Below is a small trained network, with its code and all its weights. Each question gives an input and a target symbol and asks what happens when units are switched off, that is, made to give their printed mean instead of their output.

import numpy as np


def w(rows, s, z=0):
    codes = np.array(rows[::2]) - 128.0
    scale = np.full(codes.shape[1], s)
    scale[-1] = z or s
    return codes * scale


def norm(h):
    return h / np.sqrt((h * h).mean(-1, keepdims=True) + 1e-5)


def f(y):
    return np.maximum(y, 0)


def softmax(a):
    e = np.exp(a - a.max(-1, keepdims=True))
    return e / e.sum(-1, keepdims=True)


def log_softmax(a):
    a = a - a.max(-1, keepdims=True)
    return a - np.log(np.exp(a).sum(-1, keepdims=True))


def net(x, mask):
    ids = ['εζηθλμπτψω'.index(c) for c in x.split()]
    T = len(ids)
    res = E[ids] + P[:T]
    u = 0
    for l in range(3):
        q, k, v = (norm(res) @ M[l].T for M in (Q, K, V))
        z = softmax(np.where(np.tri(T) > 0, q @ k.T / 2**0.5, -1e9)) @ v
        res = res + np.where(mask[u], z, O[l][:, -1]) @ O[l][:, :-1]
        u += 1
        y = f(norm(res) @ A[l][:, :-1].T + A[l][:, -1])
        res = res + np.where(mask[u : u + 8], y, B[l][:, -1]) @ B[l][:, :-1]
        u += 8
    return log_softmax(norm(res)[-1] @ U[:, :-1].T + U[:, -1])


Q, K, V, O, A, B = {}, {}, {}, {}, {}, {}
E = w([
[122,177,140],'ε',
[62,113,169],'ζ',
[214,137,195],'η',
[213,153,110],'θ',
[179,67,101],'λ',
[182,138,118],'μ',
[4,111,117],'π',
[125,95,160],'τ',
[109,96,169],'ψ',
[61,117,173],'ω',
],0.026)
P = w([
[1,65,181],'0',
[19,82,160],'1',
[23,84,156],'2',
[39,101,138],'3',
[61,107,129],'4',
[78,121,117],'5',
[101,128,114],'6',
[85,124,133],'7',
],0.0042)
Q[0] = w([
[57,95,153],'L0H0',
[48,189,254],'L0H0',
],0.0081)
K[0] = w([
[150,156,147],'L0H0',
[153,128,247],'L0H0',
],0.013)
V[0] = w([
[144,180,253],'L0H0',
[88,132,123],'L0H0',
],0.0046)
O[0] = w([
[253,197,109,254],'L0H0',
[104,105,160,127],'L0H0',
],0.011,0.0031)
A[0] = w([
[59,166,141,193],'L0N0',
[165,198,52,127],'L0N1',
[192,218,117,69],'L0N2',
[143,81,156,130],'L0N3',
[95,48,37,201],'L0N4',
[44,148,2,45],'L0N5',
[209,225,131,255],'L0N6',
[148,118,30,133],'L0N7',
],0.0097,0.0015)
B[0] = w([
[199,55,41,180],'L0N0',
[99,113,142,186],'L0N1',
[151,80,80,219],'L0N2',
[183,144,100,147],'L0N3',
[166,146,31,139],'L0N4',
[70,158,60,134],'L0N5',
[1,123,230,255],'L0N6',
[185,62,126,144],'L0N7',
],0.0071,0.009)
Q[1] = w([
[80,120,56],'L1H0',
[255,151,124],'L1H0',
],0.014)
K[1] = w([
[7,132,143],'L1H0',
[132,57,41],'L1H0',
],0.014)
V[1] = w([
[114,117,93],'L1H0',
[31,254,218],'L1H0',
],0.0096)
O[1] = w([
[28,3,63,95],'L1H0',
[184,132,162,254],'L1H0',
],0.0059,0.0073)
A[1] = w([
[176,101,68,124],'L1N0',
[173,88,161,130],'L1N1',
[116,165,127,4],'L1N2',
[179,166,87,163],'L1N3',
[221,109,135,122],'L1N4',
[183,253,139,124],'L1N5',
[121,139,218,58],'L1N6',
[157,53,70,91],'L1N7',
],0.012,0.0024)
B[1] = w([
[242,186,85,135],'L1N0',
[118,221,247,192],'L1N1',
[206,213,18,131],'L1N2',
[6,151,97,134],'L1N3',
[112,95,239,177],'L1N4',
[124,78,145,194],'L1N5',
[166,121,95,254],'L1N6',
[165,92,1,140],'L1N7',
],0.0048,0.0094)
Q[2] = w([
[167,199,246],'L2H0',
[36,138,140],'L2H0',
],0.012)
K[2] = w([
[213,235,53],'L2H0',
[193,1,74],'L2H0',
],0.0079)
V[2] = w([
[2,225,104],'L2H0',
[27,240,205],'L2H0',
],0.0056)
O[2] = w([
[5,75,107,75],'L2H0',
[18,251,145,253],'L2H0',
],0.012,0.0038)
A[2] = w([
[254,191,125,157],'L2N0',
[156,72,189,96],'L2N1',
[102,218,151,94],'L2N2',
[200,154,120,145],'L2N3',
[147,149,147,202],'L2N4',
[205,107,202,171],'L2N5',
[159,118,212,122],'L2N6',
[100,101,113,253],'L2N7',
],0.013,0.0033)
B[2] = w([
[179,28,222,196],'L2N0',
[129,78,66,176],'L2N1',
[149,177,98,255],'L2N2',
[105,44,181,156],'L2N3',
[111,61,78,202],'L2N4',
[160,27,58,236],'L2N5',
[75,234,19,250],'L2N6',
[253,52,109,148],'L2N7',
],0.0061,0.0087)
U = w([
[114,113,120,49],'ε',
[140,87,139,154],'ζ',
[188,173,88,3],'η',
[170,127,248,138],'θ',
[142,73,67,201],'λ',
[54,103,176,19],'μ',
[147,124,178,30],'π',
[73,63,180,194],'τ',
[76,214,190,210],'ψ',
[52,115,52,129],'ω',
],0.016,0.0036)

Each question gives the input, a string of symbols that net reads in full, and the target symbol t.
The units are the heads (2 rows each of Q, K, V and O) and the neurons (one row each of A and B). Each row of codes is followed by its name. A weight is (code - 128) times the scale printed after its matrix; where a second scale follows, it is the last column's (O, A, B and U).
mask holds one flag per unit, layer by layer, with each layer's heads first. A switched-off unit (its flag False) gives its mean, the last column of its rows in O or B, instead of its output. The means were averaged over made-up inputs and are rounded, as every weight is.
A unit's drop is (log p(t) with every unit on - log p(t) with that unit switched off) / (log p(t) with every unit on - log p(t) with every unit switched off).
The circuit of an input: a set's keep is (log p(t) with only the set's units on - log p(t) with every unit switched off) / (log p(t) with every unit on - log p(t) with every unit switched off). Starting from the 12 units with the biggest drops (on a tie, the unit counted first), units are removed one at a time, each time the one whose removal leaves the highest keep (on an exact tie, the one counted first), for as long as the keep stays at least 0.8.
units of the circuit, in order: the units of the circuit, biggest drop first
k most important neurons: the k neurons with the biggest drops, biggest first
top k neurons in layer l: the k neurons of layer l with the biggest drops, biggest first
input ζ ζ ε ζ η θ μ μ, target θ: units of the circuit, in order => (L2N0)
input ψ μ η μ μ μ θ, target θ: 4 most important neurons => (L1N1, L2N0, L0N0, L0N6)
input τ μ τ η ζ, target θ: 4 most important neurons => (L2N0, L0N6, L0N0, L0N2)
input ψ ε ε λ ε, target λ: units of the circuit, in order => (L2H0, L2N5, L0N6)
input ζ π ζ τ, target ω: 3 most important neurons => (L0N0, L0N6, L0N2)
input η μ ψ, target θ: 2 most important neurons => (L0N6, L0N0)
input μ μ ζ η τ μ, target θ: 3 most important neurons => (L0N6, L0N0, L2N0)
input ε η μ ζ π μ θ, target ω: 3 most important neurons => (L0N6, L0N0, L1N4)
input ε ω π ζ, target ω: 3 most important neurons => (L0N0, L0N6, L0N4)
input θ ε μ μ μ ψ π τ, target ω: top 2 neurons in layer 2 => (L2N5, L2N1)
input ω τ η ζ, target θ: units of the circuit, in order => (L0H0, L2H0)
input ζ ε μ η ζ τ, target θ: 4 most important neurons => (L1N1, L0N6, L2N0, L0N2)
input η τ ω, target θ: 3 most important neurons => (L0N6, L2N0, L0N0)
input μ θ λ η, target λ: units of the circuit, in order => (L1H0, L2N5)
input ζ λ η ε ψ, target λ: units of the circuit, in order => (L0N6)
input θ ε ε ψ ω μ θ, target ψ: 4 most important neurons => (L0N6, L0N0, L1N4, L1N3)
input ε ω η η ζ ψ, target θ: top 2 neurons in layer 1 => (L1N1, L1N4)
input μ ε θ ψ ω ζ η ω, target θ: 2 most important neurons => (L2N0, L0N6)
input μ μ ε θ, target ψ: 2 most important neurons => (L0N6, L1N4)
input η ε ε θ ζ η λ τ, target λ: units of the circuit, in order => (L0N6)
input ε ε ζ ζ μ τ ε ζ, target ψ: top 3 neurons in layer 0 => (L0N2, L0N6, L0N0)
input η ψ ζ ε π θ ω, target ω: top 3 neurons in layer 0 => (L0N6, L0N0, L0N4)
input μ ε θ ε μ π μ μ, target ω: top 2 neurons in layer 0 => (L0N0, L0N4)
input ε π ω π μ, target ω: 2 most important neurons => (L2N6, L2N0)
input λ ε ψ ε τ ε π, target λ: 2 most important neurons => (L2N7, L2N6)
input ε ε ψ τ, target ψ: 2 most important neurons => (L0N6, L1N4)
input ε λ ψ ω π, target λ: units of the circuit, in order => (L2H0)
input ε π π ζ, target ω: top 2 neurons in layer 2 => (L2N0, L2N6)
input ζ ε θ ε ε τ, target ψ: top 2 neurons in layer 0 => (L0N6, L0N2)
